Here is a tiny trained network, its code and every weight. The questions are about switching its units off for an input and a class, where a switched-off unit gives its printed mean instead of its output.

import numpy as np


def w(rows, s, z=0):
    codes = np.array(rows[::2]) - 128.0
    scale = np.full(codes.shape[1], s)
    scale[-1] = z or s
    return codes * scale


def f(y):
    return np.maximum(y, 0)


def log_softmax(a):
    a = a - a.max(-1, keepdims=True)
    return a - np.log(np.exp(a).sum(-1, keepdims=True))


def net(x, mask):
    res = np.array(x, float).reshape(1, 5) / 4 @ E
    y = f(res @ A[0][:, :-1].T + A[0][:, -1])
    res = res + np.where(mask, y, B[0][:, -1]) @ B[0][:, :-1]
    return log_softmax(res[-1] @ U[:, :-1].T + U[:, -1])


A, B = {}, {}
E = w([
[214,163,222,40],'x0',
[125,127,128,125],'x1',
[164,194,101,176],'x2',
[1,203,225,170],'x3',
[162,88,186,227],'x4',
],0.0067)
A[0] = w([
[115,113,92,199,132],'n1',
[98,201,199,166,87],'n2',
[177,63,117,139,84],'n3',
[189,74,90,157,89],'n4',
[175,97,201,104,130],'n5',
[112,135,50,138,73],'n6',
[177,163,145,172,175],'n7',
[85,93,91,168,37],'n8',
[58,133,155,143,62],'n9',
[136,153,167,49,201],'n10',
[107,17,186,122,149],'n11',
[173,90,105,145,108],'n12',
[210,188,213,59,87],'n13',
[166,137,90,127,99],'n14',
[72,92,62,188,63],'n15',
[192,108,66,116,80],'n16',
[133,164,66,182,150],'n17',
[55,148,78,53,254],'n18',
[170,171,209,101,91],'n19',
[193,107,127,107,90],'n20',
[163,108,115,109,74],'n21',
[170,122,105,113,83],'n22',
[47,185,247,134,110],'n23',
[106,26,190,218,174],'n24',
[170,103,91,134,82],'n25',
[66,164,60,92,157],'n26',
[130,213,79,103,215],'n27',
[177,153,175,92,120],'n28',
[172,85,97,98,65],'n29',
[46,72,77,132,142],'n30',
[72,82,65,158,65],'n31',
[143,101,160,166,242],'n32',
[58,199,131,126,96],'n33',
[168,79,73,135,86],'n34',
[157,152,133,220,121],'n35',
[71,99,135,59,155],'n36',
[145,90,70,80,84],'n37',
[158,157,127,172,120],'n38',
[146,101,140,190,182],'n39',
],0.011,0.0045)
B[0] = w([
[100,76,104,182,179],'n1',
[93,181,123,68,208],'n2',
[98,196,148,34,168],'n3',
[61,198,120,39,179],'n4',
[99,75,77,103,180],'n5',
[113,106,114,79,163],'n6',
[193,56,51,103,176],'n7',
[29,61,149,138,158],'n8',
[92,201,156,19,173],'n9',
[136,53,100,137,206],'n10',
[244,136,2,93,181],'n11',
[98,157,115,65,165],'n12',
[36,62,99,201,215],'n13',
[124,155,132,84,152],'n14',
[44,75,187,94,186],'n15',
[69,192,171,124,178],'n16',
[106,55,111,142,178],'n17',
[241,119,100,68,237],'n18',
[42,67,91,93,189],'n19',
[49,148,142,78,163],'n20',
[88,161,120,127,147],'n21',
[85,161,130,111,150],'n22',
[100,190,108,83,255],'n23',
[205,166,64,57,217],'n24',
[87,207,156,105,159],'n25',
[209,118,83,106,198],'n26',
[233,70,33,101,199],'n27',
[32,37,95,171,178],'n28',
[90,209,134,116,164],'n29',
[85,59,63,140,197],'n30',
[77,83,183,140,178],'n31',
[209,110,83,54,193],'n32',
[123,171,142,30,197],'n33',
[71,178,164,61,175],'n34',
[134,108,56,47,178],'n35',
[185,159,54,97,184],'n36',
[126,165,143,63,172],'n37',
[206,108,55,58,154],'n38',
[208,119,76,33,182],'n39',
],0.0054,0.009)
U = w([
[50,246,135,100,55],'0',
[150,132,91,120,228],'1',
[47,69,112,137,63],'2',
[147,140,112,115,253],'3',
[191,136,85,102,15],'4',
[174,140,138,162,166],'5',
[112,178,214,203,74],'6',
],0.013,0.0069)

Each question gives the input, the list of numbers given to net, and the class t.
The units are the neurons (one row each of A and B). Each row of codes is followed by its name. A weight is (code - 128) times the scale printed after its matrix; where a second scale follows, it is the last column's (A, B and U).
mask holds one flag per neuron, in row order. A switched-off neuron (its flag False) gives its mean, the last column of its row in B, instead of its output. The means were averaged over made-up inputs and are rounded, as every weight is.
A unit's drop is (log p(t) with every unit on - log p(t) with that unit switched off) / (log p(t) with every unit on - log p(t) with every unit switched off).
The circuit of an input: a set's keep is (log p(t) with only the set's units on - log p(t) with every unit switched off) / (log p(t) with every unit on - log p(t) with every unit switched off). Starting from the 12 units with the biggest drops (on a tie, the unit counted first), units are removed one at a time, each time the one whose removal leaves the highest keep (on an exact tie, the one counted first), for as long as the keep stays at least 0.8.
units of the circuit, in order: the units of the circuit, biggest drop first
unit that matters most: the unit with the biggest drop
k most important neurons: the k neurons with the biggest drops, biggest first
drop when u is switched off: that unit's drop, to one decimal
input [7,6,-6,3,-6], class 2: units of the circuit, in order : (n13; n28)
input [-3,-5,-4,3,7], class 4: units of the circuit, in order : (n24; n11)
input [3,-3,-6,5,8], class 4: units of the circuit, in order : (n11; n24)
input [-7,3,0,8,6], class 0: unit that matters most : n9
input [4,3,0,6,8], class 4: units of the circuit, in order : (n24; n32)
input [-4,-2,4,2,8], class 4: units of the circuit, in order : (n24; n39)
input [-4,5,-6,-3,8], class 4: 3 most important neurons : (n24; n11; n39)
input [-5,2,2,3,-7], class 4: units of the circuit, in order : (n18; n26)
input [8,8,3,-6,3], class 2: 2 most important neurons : (n13; n28)
input [8,5,-4,-6,-7], class 2: 3 most important neurons : (n13; n28; n10)
input [8,-1,-4,7,-3], class 2: 2 most important neurons : (n13; n10)
input [-7,-6,-1,3,8], class 4: 2 most important neurons : (n24; n39)
input [-3,-2,6,1,8], class 4: 2 most important neurons : (n24; n39)
input [-7,-6,-7,6,4], class 1: units of the circuit, in order : (n11)
input [-7,3,-8,6,2], class 1: drop when n11 is switched off : 0.7
input [7,-5,5,5,-1], class 2: drop when n13 is switched off : 0.3
input [2,4,-4,-7,-7], class 0: drop when n20 is switched off : 0.1
